Here is a tiny trained network, its code and every weight. The questions are about switching its units off for an input and a class, where a switched-off unit gives its printed mean instead of its output.

import numpy as np


def w(rows, s, z=0):
    codes = np.array(rows[::2]) - 128.0
    scale = np.full(codes.shape[1], s)
    scale[-1] = z or s
    return codes * scale


def f(y):
    return y / 2 * (1 + np.tanh(0.7978845608 * (y + 0.044715 * y**3)))


def log_softmax(a):
    a = a - a.max(-1, keepdims=True)
    return a - np.log(np.exp(a).sum(-1, keepdims=True))


def net(x, mask):
    res = np.array(x, float).reshape(1, 4) / 4 @ E
    y = f(res @ A[0][:, :-1].T + A[0][:, -1])
    res = res + np.where(mask, y, B[0][:, -1]) @ B[0][:, :-1]
    return log_softmax(res[-1] @ U[:, :-1].T + U[:, -1])


A, B = {}, {}
E = w([
[82,16,220,183,99,121,233],'x0',
[35,196,201,126,254,149,190],'x1',
[141,195,127,30,33,13,181],'x2',
[50,110,36,173,133,86,155],'x3',
],0.0094)
A[0] = w([
[163,99,129,186,67,92,114,40],'n1',
[158,176,78,122,136,133,83,61],'n2',
[82,210,192,124,226,126,254,163],'n3',
[121,176,171,125,33,58,185,142],'n4',
[155,81,99,105,108,123,82,123],'n5',
[114,179,122,74,86,99,144,55],'n6',
[113,179,130,124,188,104,113,110],'n7',
[168,155,145,82,120,41,249,86],'n8',
[140,186,90,131,128,140,72,3],'n9',
[193,33,86,140,19,140,108,122],'n10',
[127,13,202,154,75,116,232,21],'n11',
[124,93,156,185,117,158,153,19],'n12',
[113,84,167,116,87,113,181,57],'n13',
[163,45,138,216,202,181,93,101],'n14',
],0.012,0.0019)
B[0] = w([
[112,137,147,141,97,77,157,175],'n1',
[215,123,144,142,163,115,78,174],'n2',
[143,122,214,110,41,70,165,233],'n3',
[68,106,125,110,149,203,88,222],'n4',
[105,118,132,142,131,81,189,167],'n5',
[112,106,98,158,161,175,111,183],'n6',
[159,101,113,158,128,63,159,158],'n7',
[71,94,104,136,158,212,112,218],'n8',
[152,181,45,128,141,108,163,169],'n9',
[106,123,248,109,72,102,169,232],'n10',
[251,167,59,134,177,84,123,254],'n11',
[101,154,60,132,133,115,114,169],'n12',
[143,176,93,148,138,109,79,187],'n13',
[39,96,104,101,138,226,93,212],'n14',
],0.016,0.019)
U = w([
[63,129,219,86,50,42,190,250],'0',
[2,102,97,83,160,205,83,35],'1',
[197,215,55,99,176,62,94,104],'2',
],0.0089,0.0018)

Each question gives the input, the list of numbers given to net, and the class t.
The units are the neurons (one row each of A and B). Each row of codes is followed by its name. A weight is (code - 128) times the scale printed after its matrix; where a second scale follows, it is the last column's (A, B and U).
mask holds one flag per neuron, in row order. A switched-off neuron (its flag False) gives its mean, the last column of its row in B, instead of its output. The means were averaged over made-up inputs and are rounded, as every weight is.
A unit's drop is (log p(t) with every unit on - log p(t) with that unit switched off) / (log p(t) with every unit on - log p(t) with every unit switched off).
The circuit of an input: a set's keep is (log p(t) with only the set's units on - log p(t) with every unit switched off) / (log p(t) with every unit on - log p(t) with every unit switched off). Starting from the 12 units with the biggest drops (on a tie, the unit counted first), units are removed one at a time, each time the one whose removal leaves the highest keep (on an exact tie, the one counted first), for as long as the keep stays at least 0.8.
units of the circuit, in order: the units of the circuit, biggest drop first
top k neurons: the k neurons with the biggest drops, biggest first
drop when u is switched off: that unit's drop, to one decimal
input [-6,8,-4,6], class 0: units of the circuit, in order	[n3]
input [-8,-5,8,-5], class 1: units of the circuit, in order	[n11, n6]
input [-3,3,5,-2], class 1: units of the circuit, in order	[n11, n10]
input [-7,7,5,-5], class 0: top 2 neurons	[n3, n11]
input [1,2,-2,-7], class 0: top 3 neurons	[n8, n4, n11]
input [5,1,6,-5], class 1: top 2 neurons	[n8, n4]
input [0,3,-3,6], class 0: top 3 neurons	[n8, n4, n3]
input [0,-5,7,-8], class 1: top 3 neurons	[n4, n3, n8]
input [2,8,-8,-2], class 0: top 3 neurons	[n3, n8, n4]
input [-8,-8,2,6], class 0: top 2 neurons	[n10, n11]
input [0,-7,-7,7], class 0: top 3 neurons	[n10, n8, n4]
input [6,-4,-3,8], class 2: top 2 neurons	[n11, n3]
input [6,-5,7,-8], class 1: top 3 neurons	[n4, n8, n3]
input [-5,-6,0,6], class 0: units of the circuit, in order	[n10]
input [-6,-5,7,6], class 1: top 2 neurons	[n11, n3]
input [-4,6,3,2], class 0: drop when n11 is switched off	0.2
input [8,-4,4,5], class 2: drop when n11 is switched off	1.9
input [8,3,-4,1], class 2: drop when n11 is switched off	0.9
input [2,0,-1,-5], class 2: drop when n12 is switched off	0.0
input [-7,-1,7,5], class 1: units of the circuit, in order	[n11]
input [-5,-5,7,3], class 1: top 2 neurons	[n3, n11]
